How the objects are linked:
j464 η j568
j464 ω j591
j464 φ j487
j464 γ j558
j464 κ j71
j464 ζ j64
j462 η j44
j462 ω j168
j462 φ j815
j462 γ j315
j462 κ j487
j462 ζ j320
j168 η j986
j168 ω j560
j168 φ j715
j168 γ j462
j168 κ j711
j168 ζ j234
j166 η j45
j166 ω j174
j166 φ j44
j166 γ j6
j166 κ j568
j166 ζ j815
j560 η j508
j560 ω j315
j560 φ j534
j560 γ j168
j560 κ j988
j560 ζ j938
j740 η j103
j740 ω j34
j740 φ j792
j740 γ j593
j740 κ j462
j740 ζ j589
j504 η j905
j504 ω j837
j504 φ j103
j504 γ j830
j504 κ j166
j504 ζ j792
j589 η j740
j589 ω j507
j589 φ j794
j589 γ j642
j589 κ j320
j589 ζ j988
j19 η j627
j19 ω j542
j19 φ j14
j19 γ j962
j19 κ j34
j19 ζ j451
j14 η j167
j14 ω j45
j14 φ j19
j14 γ j71
j14 κ j37
j14 ζ j6
j454 η j487
j454 ω j244
j454 φ j64
j454 γ j450
j454 κ j508
j454 ζ j440
j64 η j464
j64 ω j830
j64 φ j454
j64 γ j837
j64 κ j935
j64 ζ j587
j711 η j642
j711 ω j988
j711 φ j591
j711 γ j487
j711 κ j19
j711 ζ j244
j794 η j792
j794 ω j574
j794 φ j589
j794 γ j408
j794 κ j139
j794 ζ j905
j45 η j139
j45 ω j117
j45 φ j542
j45 γ j14
j45 κ j587
j45 ζ j166
j283 η j6
j283 ω j815
j283 φ j315
j283 γ j534
j283 κ j558
j283 ζ j167
j188 η j830
j188 ω j792
j188 φ j593
j188 γ j587
j188 κ j283
j188 ζ j408
j895 η j234
j895 ω j962
j895 φ j117
j895 γ j542
j895 κ j593
j895 ζ j986
j935 η j71
j935 ω j6
j935 φ j508
j935 γ j174
j935 κ j794
j935 ζ j534
j174 η j117
j174 ω j935
j174 φ j986
j174 γ j166
j174 κ j408
j174 ζ j715
j44 η j542
j44 ω j986
j44 φ j166
j44 γ j451
j44 κ j370
j44 ζ j462
j642 η j593
j642 ω j589
j642 φ j408
j642 γ j370
j642 κ j627
j642 ζ j711
j558 η j574
j558 ω j464
j558 φ j28
j558 γ j905
j558 κ j117
j558 ζ j837
j715 η j174
j715 ω j534
j715 φ j168
j715 γ j815
j715 κ j591
j715 ζ j529
j905 η j794
j905 ω j558
j905 φ j988
j905 γ j591
j905 κ j45
j905 ζ j504
j71 η j181
j71 ω j14
j71 φ j962
j71 γ j117
j71 κ j792
j71 ζ j935
j591 η j408
j591 ω j905
j591 φ j711
j591 γ j464
j591 κ j14
j591 ζ j830
j837 η j558
j837 ω j64
j837 φ j450
j837 γ j504
j837 κ j174
j837 ζ j37
j234 η j168
j234 ω j938
j234 φ j529
j234 γ j320
j234 κ j244
j234 ζ j895
j408 η j188
j408 ω j794
j408 φ j642
j408 γ j568
j408 κ j167
j408 ζ j591
j988 η j589
j988 ω j28
j988 φ j905
j988 γ j711
j988 κ j542
j988 ζ j103
j487 η j370
j487 ω j711
j487 φ j464
j487 γ j28
j487 κ j962
j487 ζ j454
j370 η j440
j370 ω j642
j370 φ j568
j370 γ j507
j370 κ j938
j370 ζ j487
j534 η j935
j534 ω j283
j534 φ j560
j534 γ j715
j534 κ j905
j534 ζ j181
j28 η j507
j28 ω j487
j28 φ j558
j28 γ j988
j28 κ j895
j28 ζ j450
j440 η j454
j440 ω j593
j440 φ j587
j440 γ j34
j440 κ j560
j440 ζ j370
j986 η j895
j986 ω j508
j986 φ j174
j986 γ j44
j986 κ j642
j986 ζ j168
j315 η j451
j315 ω j462
j315 φ j283
j315 γ j560
j315 κ j28
j315 ζ j627
j938 η j560
j938 ω j627
j938 φ j181
j938 γ j234
j938 κ j103
j938 ζ j962
j574 η j37
j574 ω j568
j574 φ j507
j574 γ j794
j574 κ j529
j574 ζ j558
j587 η j64
j587 ω j188
j587 φ j440
j587 γ j37
j587 κ j534
j587 ζ j568
j529 η j715
j529 ω j181
j529 φ j234
j529 γ j139
j529 κ j830
j529 ζ j117
j507 η j34
j507 ω j370
j507 φ j574
j507 γ j589
j507 κ j234
j507 ζ j28
j627 η j315
j627 ω j320
j627 φ j167
j627 γ j938
j627 κ j450
j627 ζ j19
j103 η j988
j103 ω j450
j103 φ j504
j103 γ j244
j103 κ j44
j103 ζ j740
j568 η j587
j568 ω j408
j568 φ j370
j568 γ j574
j568 κ j181
j568 ζ j464
j139 η j815
j139 ω j529
j139 φ j320
j139 γ j167
j139 κ j64
j139 ζ j45
j34 η j450
j34 ω j440
j34 φ j37
j34 γ j740
j34 κ j168
j34 ζ j507
j320 η j462
j320 ω j234
j320 φ j139
j320 γ j627
j320 κ j454
j320 ζ j542
j450 η j28
j450 ω j454
j450 φ j837
j450 γ j103
j450 κ j986
j450 ζ j34
j593 η j244
j593 ω j740
j593 φ j188
j593 γ j440
j593 κ j315
j593 ζ j642
j117 η j529
j117 ω j71
j117 φ j895
j117 γ j45
j117 κ j188
j117 ζ j174
j792 η j504
j792 ω j37
j792 φ j740
j792 γ j188
j792 κ j815
j792 ζ j794
j167 η j283
j167 ω j139
j167 φ j627
j167 γ j181
j167 κ j837
j167 ζ j14
j451 η j19
j451 ω j44
j451 φ j6
j451 γ j508
j451 κ j507
j451 ζ j315
j244 η j711
j244 ω j103
j244 φ j830
j244 γ j454
j244 κ j451
j244 ζ j593
j815 η j166
j815 ω j715
j815 φ j462
j815 γ j283
j815 κ j464
j815 ζ j139
j508 η j962
j508 ω j451
j508 φ j935
j508 γ j986
j508 κ j589
j508 ζ j560
j181 η j534
j181 ω j167
j181 φ j938
j181 γ j529
j181 κ j504
j181 ζ j71
j542 η j320
j542 ω j895
j542 φ j45
j542 γ j19
j542 κ j440
j542 ζ j44
j830 η j591
j830 ω j504
j830 φ j244
j830 γ j64
j830 κ j6
j830 ζ j188
j962 η j938
j962 ω j19
j962 φ j71
j962 γ j895
j962 κ j740
j962 ζ j508
j6 η j14
j6 ω j166
j6 φ j451
j6 γ j935
j6 κ j574
j6 ζ j283
j37 η j837
j37 ω j587
j37 φ j34
j37 γ j792
j37 κ j715
j37 ζ j574

The rows follow the links: the fewer symbols apart two objects are, the more alike their rows tend to be.

Each row is also shifted at random along 4 hidden directions that mean nothing.

Rows in random order:
Each row is one object's numbers.
1: [ -15  165  -38   74   43   -2  -35  -26   93  -74  -12   74   24   80    5  103   64   22  -72   82   32   20   24   31  -41]
2: [ -67   -6   -9  -83 -178  -34  -19    4  -31   21  139   43  193 -139   48   -1  169  118 -152  -24 -120   95  -44  -71 -103]
3: [  98  -41   26   24   20   -3   38  -85   35   -4   62 -104   76   64 -113  -63  -39  -54   49   -8   77  198  -91    4 -108]
4: [-112   79  -43  -58    0   57 -107   57  -18  -11  -58  136  -87  -85   39  106   51   12   24  -50  -34  -72  100   43   55]
5: [ 134 -209   42  -15    9  147  113  -48  -40   43   48  -46 -143  -37  -23    9 -260  -73   63   16  130  -30   41   89  -50]
6: [-195   31   24   83  -35  -18  -32   53  174  -12  -57   86  -23  -35  -93   77  -68  -31   88  -17  -18   36    1   15  -98]
7: [ -17   83    3  -12   81 -191  -77   44   21   19  -72  -78   29  114   -1 -125  139   44  -12  -91  -84  -67  -69 -140  122]
8: [ -15 -165  -81 -135    7   64   -5   14  -98    1    3  -27   45   18   19   10   24   30  -38  -46  -46  143 -103  -36   57]
9: [ -12   95  -66  -71 -104   57  -44  -58  -97  -71  169   22   80  -81   84   94  117   96 -198   76   17   88    1   14 -101]
10: [ -15  244   13   32   52  -55  -15  -79  -99  -80  -88  -20   94   50   -7   -2  135   41   51   69 -118  158  -11    4   70]
11: [ -20  119  -17 -131  -60   68 -101   24  -10  -46  -35   66   14  -14  103   59   78   95 -122   27 -158   87  -51  -59   30]
12: [ -16  -34   -1 -146  -65   23 -198   41   67   19  102  -39  -52  -81  -33  -34   41  -16  -63 -110   43   62  -46 -106  -28]
13: [ -81   53   44  115    0  -46   43  -11   43   14  -41   60   91  -46  -92   36   30   -9  146  -24  -66  112   24   60  -74]
14: [ -91   66  -18   15   17  -57 -156   16   99    1  127  -63 -102   14 -126   -3   -2  -96  -40    6  206  -24    5  -25 -105]
15: [  22   79   19  -30   17   24  -30  -30  -94    0   -6   77  -20 -168   38   78   46   -5  125    8  -54  -29  179  118   61]
16: [  -5    1  -16 -146   36   20  -94   26  -98    8 -117  -50 -169   62   50  -85  -45   33  -15  -18  -90  -23  -68  -88  166]
17: [  18  -35  105  -20 -100   42  115    6  -47   49  -86   51   18 -150   20    0 -106    4  143  -15 -125  -43   76   65   -2]
18: [ 195  159  -15   29   70 -124  -70  -72    8  -23   74 -122   43  143   48  -85  101   14 -141   72   90  -63  -39  -87   35]
19: [ 215  126   48 -125   43   36 -107  -62  -37   -5   51  -96 -169   -8   67  -48  -62  -39  -46   56   78 -113   77  -22   50]
20: [ -76  -61  -26   -7 -145   99   63   23  106  -24   67   83  -86  -45   98  105 -157   34 -186   89   64  -93  -55   14 -139]
21: [ -45  -38  -10   63   50  -66  -36   29   87   29   17  -34 -128   50 -124  -36  -95 -132   78  -38  145 -137   40    3  -26]
22: [ -38  -87  -96 -131  -58   -8  -87    4  -95   41  208  -72  -17  -95  -17   -2   89  -13  -84  -39   80   16  -12  -14  -54]
23: [  29   -4  -73 -120   21  125 -156   -3    3  -17   33  -29 -151    8   19   45  -50  -52  -59   19  116   11   28  -12   49]
24: [ -81  -60  -11   -3   24  119  134  -17 -132  -10 -138   54 -203  -55   88   90 -192  -30  143   89  -40  -80   79  166   67]
25: [-193  -22  -35  152  -26  -10   75    4   23   -8   62   80   32  -47  -69   96  -13  -44   75    5   70   13   60  113 -109]
26: [ 131   86   52   70   79 -134   29  -55  -95   28   52 -123   42   23  -76 -111   90  -70   71   13   87  -91   83   31   54]
27: [-190  161  -23  112   10  -91   58  -24 -135  -53  -59   -5 -123   30   12   31  -33  -18    1  166   -7  -46   -2  126    8]
28: [ -64  126  130   97  -58  -37   94  -64    5  -18  -33  -30 -119  -10  -42  -19 -186  -80   97  144   -7   77  -45  109 -132]
29: [ -29   38  132  -63 -128   26  -46   30   62   15  -53   75 -130 -140   38   12 -154  -13   61   -9  -67  -81   49   23  -73]
30: [ 274  -79   -7  122  169   46  105 -112    1   18  -28  -69  202  123  -53   17   65  -11   72   -7  119   92   88   53   73]
31: [ -11  131   23  -62  -96  -34  -76   25  -22   -4   21   36  -88 -114   66    9  -15   25  -70   32  -24 -187   77   -6  -40]
32: [-169  -94   12  -47 -122  150   31  -17  -28  -18    7   74 -130  -90   -3  119 -206  -30   57   32  -29  159  -79  103 -117]
33: [ 133 -111   49  -83  -81  -44   26   -9  -52   72  109  -92   82  -85   13 -125   24   15  -29  -99  -35   -1  -47 -105  -15]
34: [ 114  190   -1  117   63   -6   31 -125  -57  -56  -47  -12  139   17   16   62  120   30   27  100   12   86  113   70   22]
35: [ 140   38  -23   65  134  -52   71  -60  -95    4  -12 -146   71  128   -9  -72   58  -11   -4   58   74  -13    2   -2  107]
36: [  23  160    5  -56   65  -48 -158  -30   34  -68  -11 -113   -2  146  -36  -33  107    1  -48   14    9  131 -105 -111   57]
37: [  41 -214  -79  -48   -4   13   31   87   16   75   63   16   59    9   48  -19   27   72 -147 -109   54 -166  -28  -97   30]
38: [ 246  -59   -5  -50   73  144    7 -102  -90   31   52  -70   30  -45    9   34  -20  -41   48  -21   89   70  102   47   36]
39: [ 165   27   51   74  129  -38   28  -94    3   39    5  -75   51  -11 -113   19    3 -117  229  -26  154   33  160   93   25]
40: [ 147  131   10   15   24  -43 -132  -86   97  -46  194 -121   12   90  -45  -11   48  -64 -175   80  201   81  -15  -52 -114]
41: [  14   93   64  -83 -155  -14   15  -31 -115  -10   79  -24   26  -60  102  -51   12  105 -127   97 -146   32  -88  -15  -48]
42: [  -8  -22   60    5  -66   56   79  -26  -73   40   -2   49 -115 -183   51   77 -132  -60  152   27    8 -124  162  143  -37]
43: [ -91 -124  -60   45   45  -43   47   86   78   -1  -61  -24  -24  197  -41  -75  -61    7  -82  -12  -10    4 -184 -113   37]
44: [  65  -53   11 -126  -15  118 -105    6   67  -13    6  -28 -102   10    4   20  -81  -22  -11  -32   21  120  -39  -64   -9]
45: [-273  -62  -43    6   18 -110  -59   46  -34   13  -11  -76  -76   30 -172  -50  -17  -83  122  -62   21  111  -74   10   -6]
46: [  37 -168   17   91   61    5  164  -25   13   36  -68  -74   52  120  -77  -62 -130  -50   95   -6   37   56 -100   22    0]
47: [ 132  170   80   81  -34  -59   63  -40  123  -52  -56    6  162   92   67  -57   57   80 -106   85  -88   -8  -68  -74   -8]
48: [  39   49  -17  135    7   -6  112   -3  110  -30  -51   65   37   73   41   65  -19   22  -71   93   23  -95  -19    5  -23]
49: [ 200  -73   95 -103  -63   43   50  -70  -63   33   94 -125  -29  -50   25  -85 -121  -29  -28   37   48   75  -56  -13  -82]
50: [  23 -220    9  -63   39   47   34  103   59   67 -124   29  -42   -6   23  -69  -98    1   74 -148  -29  -97  -14  -72  117]
51: [ -63 -144  -73 -146    8  -13  -84   46 -132   42   11   -5   74  -22    3  -48  153   52    8 -126  -97   63  -22  -84  139]
52: [  70 -105 -100 -118   71   39 -128   58  -24   34   42   44   56  -14   27    3  162   27  -60 -121   34  -55   54  -68   98]
53: [ 295   16  133   51  -50 -176   64  -83   25   36  166 -180  285   -3  -47 -190  166   46  -68  -15   45   33  -37 -111  -81]
54: [-104 -189  -67  206  -19  -35  276   44   82   61   18   93  153   -8   -9   34  -25   35   15  -16   24  -99   10   98  -96]
55: [ -97    9   63   98 -126 -126  103   20   40    3   71    9  136  -51  -27  -58   49   38  -48   17  -75   -5  -76   -9 -134]
56: [   8   59  -74  -52   23  155  -49   11   12  -47  -59  126  -46  -16   88  135  -12   59  -47   17   -2  -16   73   54   46]
57: [ -74  114   -8 -113  -97   -6 -153   44   17  -29    7   88   15  -99   58   29  128   66  -67  -32 -122   18   11  -66  -20]
58: [-162 -260 -159  -44   32    3   58  107 -139   72    2    7  -73  -17   31   -7  -31   18   44 -114    2 -127    3   12  133]
59: [-174   64  -55   46   23   11    4   33  113  -73 -118   91  -16   93  -28   82  -24   10   -3   26  -41  101  -75  -14  -24]
60: [ -44  106   61  115  -39 -100   29   -1  139  -12   46   36  -31  -26  -30    2  -29  -40  -18   51   70 -142   41   59 -125]
61: [ -76  178   -4   69   19  -63  -84    4   91  -39   16   74   35  -21  -29   71   75  -16   -8   27   51  -37   81   18  -59]
62: [-127  213   78   25 -153 -202  -77   44   98  -36   79   15   -7  -33  -17  -76   48   -3 -128   31  -45  -58 -103  -85 -149]
63: [ 202  179  127  -73  -69   59   27  -28   32  -37  -65   23  -23  -31  113  -25  -36   74  -47   55 -147   -1    8  -48   31]
64: [ 134   80   73    0   84  -50 -110  -18  148   18  -24  -76   41   25 -107  -66   51  -68  116  -76   41   76   40  -76  -21]

Some objects, each with its row:
j464 36
j591 3
j451 11
j166 8
j593 55
j37 21
j14 16
j715 22
j568 43
j103 25
j234 42
j19 63
j167 50
j370 47
j45 49
j837 14
j558 40
j454 6
j534 52
j794 35
j988 34

Row, symbols taken left to right, then the row they reach:
57 κ η φ: 18
33 κ ζ: 7
64 γ φ: 61
29 γ γ η: 15
28 κ ω η: 2
48 γ ω γ: 27
17 ω ζ: 24
20 κ ω: 60
51 γ ω γ: 12
26 ω φ γ: 54
38 κ η η: 45
19 ζ ζ ω η: 44
31 ζ ζ φ φ: 56
9 γ η: 41
13 φ ω: 39
58 κ ζ ζ: 46
23 ζ φ: 4

